Here is a tiny trained network, its code and every weight. The questions are about switching its units off for an input and a class, where a switched-off unit gives its printed mean instead of its output.

import numpy as np


def w(rows, s, z=0):
    codes = np.array(rows[::2]) - 128.0
    scale = np.full(codes.shape[1], s)
    scale[-1] = z or s
    return codes * scale


def f(y):
    return np.maximum(y, 0)


def log_softmax(a):
    a = a - a.max(-1, keepdims=True)
    return a - np.log(np.exp(a).sum(-1, keepdims=True))


def net(x, mask):
    res = np.array(x, float).reshape(1, 5) / 4 @ E
    y = f(res @ A[0][:, :-1].T + A[0][:, -1])
    res = res + np.where(mask, y, B[0][:, -1]) @ B[0][:, :-1]
    return log_softmax(res[-1] @ U[:, :-1].T + U[:, -1])


A, B = {}, {}
E = w([
[128,117,126,114,124,129,151,132],'x0',
[131,122,116,133,137,119,125,130],'x1',
[129,131,135,127,117,133,131,127],'x2',
[65,235,4,85,69,178,136,91],'x3',
[73,194,153,255,178,78,252,87],'x4',
],0.0069)
A[0] = w([
[141,75,196,145,157,130,127,148,61],'neuron 1',
[60,248,10,75,102,164,148,117,6],'neuron 2',
[144,106,147,12,118,165,43,131,183],'neuron 3',
[101,172,140,169,160,114,192,113,189],'neuron 4',
[130,98,185,132,158,132,123,125,61],'neuron 5',
[146,50,222,156,155,100,116,142,59],'neuron 6',
[142,119,159,130,136,116,123,135,90],'neuron 7',
[167,82,106,37,105,133,57,123,167],'neuron 8',
[113,119,120,119,126,122,113,176,108],'neuron 9',
[92,194,143,211,163,96,233,100,201],'neuron 10',
],0.013,0.0014)
B[0] = w([
[157,134,146,33,159,119,127,83,186],'neuron 1',
[239,84,218,2,153,63,111,45,253],'neuron 2',
[61,159,87,238,102,153,151,175,235],'neuron 3',
[86,118,106,187,104,162,136,172,200],'neuron 4',
[159,135,118,91,166,105,96,85,166],'neuron 5',
[182,126,157,15,82,100,119,39,213],'neuron 6',
[139,121,109,79,160,122,148,116,151],'neuron 7',
[55,138,91,221,156,152,164,185,226],'neuron 8',
[120,145,171,137,98,158,159,147,143],'neuron 9',
[57,143,73,213,114,179,111,209,248],'neuron 10',
],0.009,0.014)
U = w([
[2,164,82,236,116,160,128,210,247],'0',
[241,130,197,22,140,65,107,37,9],'1',
],0.008,0.0012)

Each question gives the input, the list of numbers given to net, and the class t.
The units are the neurons (one row each of A and B). Each row of codes is followed by its name. A weight is (code - 128) times the scale printed after its matrix; where a second scale follows, it is the last column's (A, B and U).
mask holds one flag per neuron, in row order. A switched-off neuron (its flag False) gives its mean, the last column of its row in B, instead of its output. The means were averaged over made-up inputs and are rounded, as every weight is.
A unit's drop is (log p(t) with every unit on - log p(t) with that unit switched off) / (log p(t) with every unit on - log p(t) with every unit switched off).
The circuit of an input: a set's keep is (log p(t) with only the set's units on - log p(t) with every unit switched off) / (log p(t) with every unit on - log p(t) with every unit switched off). Starting from all 10 units, units are removed one at a time, each time the one whose removal leaves the highest keep (on an exact tie, the one counted first), for as long as the keep stays at least 0.8.
circuit, biggest first: the units of the circuit, biggest drop first
top k neurons: the k neurons with the biggest drops, biggest first
drop when u is switched off: that unit's drop, to one decimal
input [-3,-8,-8,8,3], class 1: circuit, biggest first -> neuron 2
input [-6,2,8,8,-7], class 1: top 3 neurons -> neuron 2; neuron 10; neuron 4
input [-2,-2,-1,-4,-6], class 0: top 2 neurons -> neuron 2; neuron 3
input [-8,-5,3,3,-2], class 1: top 2 neurons -> neuron 10; neuron 2
input [-6,-3,3,-4,3], class 1: top 3 neurons -> neuron 3; neuron 8; neuron 6
input [-8,-6,-1,-1,0], class 1: top 4 neurons -> neuron 10; neuron 3; neuron 8; neuron 4
input [-6,-7,4,-3,-2], class 1: top 2 neurons -> neuron 10; neuron 4
input [3,-4,4,-5,-7], class 0: top 3 neurons -> neuron 3; neuron 8; neuron 2
input [-4,7,2,8,3], class 1: drop when neuron 2 is switched off -> 1.6
input [1,-1,2,-2,0], class 1: drop when neuron 10 is switched off -> 0.3
input [-2,-8,2,2,0], class 1: drop when neuron 10 is switched off -> 0.2
input [6,2,7,0,-8], class 0: drop when neuron 6 is switched off -> 0.0
